Here is a tiny trained network, its code and every weight. The questions are about switching its units off for an input and a class, where a switched-off unit gives its printed mean instead of its output.

import numpy as np


def w(rows, s, z=0):
    codes = np.array(rows[::2]) - 128.0
    scale = np.full(codes.shape[1], s)
    scale[-1] = z or s
    return codes * scale


def norm(h):
    return h / np.sqrt((h * h).mean(-1, keepdims=True) + 1e-5)


def f(y):
    return np.maximum(y, 0)


def log_softmax(a):
    a = a - a.max(-1, keepdims=True)
    return a - np.log(np.exp(a).sum(-1, keepdims=True))


def net(x, mask):
    res = np.array(x, float).reshape(1, 4) / 4 @ E
    u = 0
    for l in range(4):
        y = f(norm(res) @ A[l][:, :-1].T + A[l][:, -1])
        res = res + np.where(mask[u : u + 8], y, B[l][:, -1]) @ B[l][:, :-1]
        u += 8
    return log_softmax(norm(res)[-1] @ U[:, :-1].T + U[:, -1])


A, B = {}, {}
E = w([
[126,131,126,125,126,130,128],'x0',
[133,103,154,1,158,202,217],'x1',
[68,165,54,148,171,151,224],'x2',
[191,216,119,96,130,73,174],'x3',
],0.006)
A[0] = w([
[119,202,162,91,107,76,139,76],'L0N1',
[114,137,155,110,170,110,58,50],'L0N2',
[151,160,3,70,125,66,66,131],'L0N3',
[70,106,188,149,133,205,40,84],'L0N4',
[230,139,119,117,62,73,228,89],'L0N5',
[162,180,69,136,166,142,137,125],'L0N6',
[40,40,102,166,92,190,134,5],'L0N7',
[106,160,34,202,92,116,104,124],'L0N8',
],0.007,0.0015)
B[0] = w([
[84,113,126,41,142,89,1,190],'L0N1',
[109,143,149,127,11,170,139,164],'L0N2',
[139,71,167,245,162,84,24,200],'L0N3',
[130,248,152,145,228,128,138,237],'L0N4',
[54,110,171,159,184,65,130,226],'L0N5',
[39,164,66,54,42,95,65,195],'L0N6',
[116,197,116,136,178,62,80,236],'L0N7',
[217,82,18,227,160,149,194,253],'L0N8',
],0.0064,0.0047)
A[1] = w([
[152,137,200,111,76,138,53,141],'L1N1',
[72,33,148,189,129,64,107,149],'L1N2',
[66,123,10,167,160,156,133,117],'L1N3',
[95,94,127,121,140,105,80,169],'L1N4',
[99,129,126,77,179,124,129,250],'L1N5',
[101,143,180,118,2,129,125,101],'L1N6',
[66,105,180,136,125,77,110,124],'L1N7',
[108,61,77,33,46,79,114,118],'L1N8',
],0.0082,0.0015)
B[1] = w([
[104,200,147,128,52,127,221,203],'L1N1',
[177,15,173,83,128,95,173,214],'L1N2',
[133,198,254,89,59,133,116,254],'L1N3',
[129,207,144,142,142,162,186,184],'L1N4',
[190,21,169,219,45,121,49,212],'L1N5',
[45,153,109,142,116,111,183,143],'L1N6',
[46,120,144,140,202,168,150,186],'L1N7',
[207,137,97,91,111,157,127,159],'L1N8',
],0.0071,0.0066)
A[2] = w([
[135,157,92,123,129,111,52,153],'L2N1',
[157,128,129,85,164,50,109,90],'L2N2',
[146,117,154,175,88,111,75,195],'L2N3',
[105,224,116,145,84,125,191,133],'L2N4',
[142,1,113,97,112,150,184,247],'L2N5',
[127,137,106,169,116,47,130,56],'L2N6',
[117,131,84,58,176,68,146,239],'L2N7',
[171,147,175,123,66,148,127,128],'L2N8',
],0.0086,0.0014)
B[2] = w([
[177,70,160,195,143,253,95,155],'L2N1',
[44,134,111,133,148,243,87,173],'L2N2',
[95,97,46,21,157,212,132,253],'L2N3',
[108,43,149,117,61,110,134,228],'L2N4',
[207,162,57,182,233,125,165,175],'L2N5',
[164,182,138,75,144,130,161,211],'L2N6',
[100,121,84,144,180,95,46,149],'L2N7',
[189,103,100,215,129,57,144,230],'L2N8',
],0.0074,0.0064)
A[3] = w([
[104,177,143,167,189,72,83,125],'L3N1',
[167,124,32,221,146,210,190,123],'L3N2',
[90,193,251,149,255,90,104,97],'L3N3',
[61,167,165,170,187,102,96,61],'L3N4',
[75,82,139,139,54,82,249,9],'L3N5',
[7,147,101,203,184,87,97,139],'L3N6',
[68,42,195,26,62,162,128,80],'L3N7',
[186,58,71,145,189,157,160,232],'L3N8',
],0.0067,0.0015)
B[3] = w([
[143,102,134,75,93,182,141,189],'L3N1',
[177,118,149,127,193,103,115,243],'L3N2',
[31,103,40,78,81,138,107,254],'L3N3',
[115,117,142,59,170,169,61,196],'L3N4',
[150,94,197,102,2,123,195,225],'L3N5',
[71,127,134,96,139,116,99,197],'L3N6',
[109,164,89,131,202,130,155,204],'L3N7',
[160,198,77,228,183,103,144,245],'L3N8',
],0.0078,0.0056)
U = w([
[170,137,88,181,201,97,134,254],'0',
[5,116,96,42,138,141,56,77],'1',
[100,107,213,114,38,80,204,67],'2',
],0.015,0.0013)

Each question gives the input, the list of numbers given to net, and the class t.
The units are the neurons (one row each of A and B). Each row of codes is followed by its name. A weight is (code - 128) times the scale printed after its matrix; where a second scale follows, it is the last column's (A, B and U).
mask holds one flag per neuron, layer by layer. A switched-off neuron (its flag False) gives its mean, the last column of its row in B, instead of its output. The means were averaged over made-up inputs and are rounded, as every weight is.
A unit's drop is (log p(t) with every unit on - log p(t) with that unit switched off) / (log p(t) with every unit on - log p(t) with every unit switched off).
most important unit: the unit with the biggest drop
k most important neurons: the k neurons with the biggest drops, biggest first
k most important neurons of layer l: the k neurons of layer l with the biggest drops, biggest first
drop when u is switched off: that unit's drop, to one decimal
input [-2,8,-6,-5], class 0: most important unit	L1N3
input [-2,-4,8,7], class 2: 2 most important neurons	[L1N3, L0N7]
input [7,6,-7,7], class 1: 4 most important neurons of layer 0	[L0N8, L0N1, L0N5, L0N2]
input [-2,3,3,0], class 0: 2 most important neurons	[L1N5, L0N8]
input [-2,3,6,6], class 1: 3 most important neurons	[L0N8, L1N1, L0N1]
input [5,5,2,4], class 0: 3 most important neurons	[L1N5, L0N4, L0N7]
input [2,-5,-6,-4], class 2: 2 most important neurons of layer 0	[L0N2, L0N3]
input [7,0,0,0], class 0: 3 most important neurons	[L1N2, L0N4, L0N7]
input [0,0,7,8], class 1: 2 most important neurons	[L1N1, L0N1]
input [6,0,2,2], class 1: 2 most important neurons of layer 0	[L0N5, L0N3]
input [4,7,5,8], class 1: 2 most important neurons	[L2N7, L0N5]
input [5,5,6,5], class 2: 4 most important neurons	[L1N2, L0N7, L1N5, L0N6]
input [-4,3,-6,-4], class 2: 3 most important neurons	[L1N1, L0N8, L0N5]
input [-7,7,5,0], class 0: most important unit	L2N5
input [-5,8,-5,6], class 0: 2 most important neurons of layer 1	[L1N5, L1N3]
input [-1,8,-7,-6], class 0: 2 most important neurons	[L1N3, L1N5]
input [-5,4,5,7], class 1: 2 most important neurons	[L0N5, L1N1]
input [4,-2,8,-6], class 2: 2 most important neurons	[L1N3, L2N4]
input [5,8,-1,6], class 0: 2 most important neurons	[L1N5, L0N4]
input [5,7,5,-6], class 0: most important neuron	[L1N5]
input [-7,-2,5,-3], class 2: drop when L1N3 is switched off	1.9
input [0,-4,2,5], class 1: drop when L1N5 is switched off	0.9
input [-1,-3,7,1], class 2: drop when L1N3 is switched off	0.4
input [6,3,-4,6], class 1: drop when L0N5 is switched off	2.8
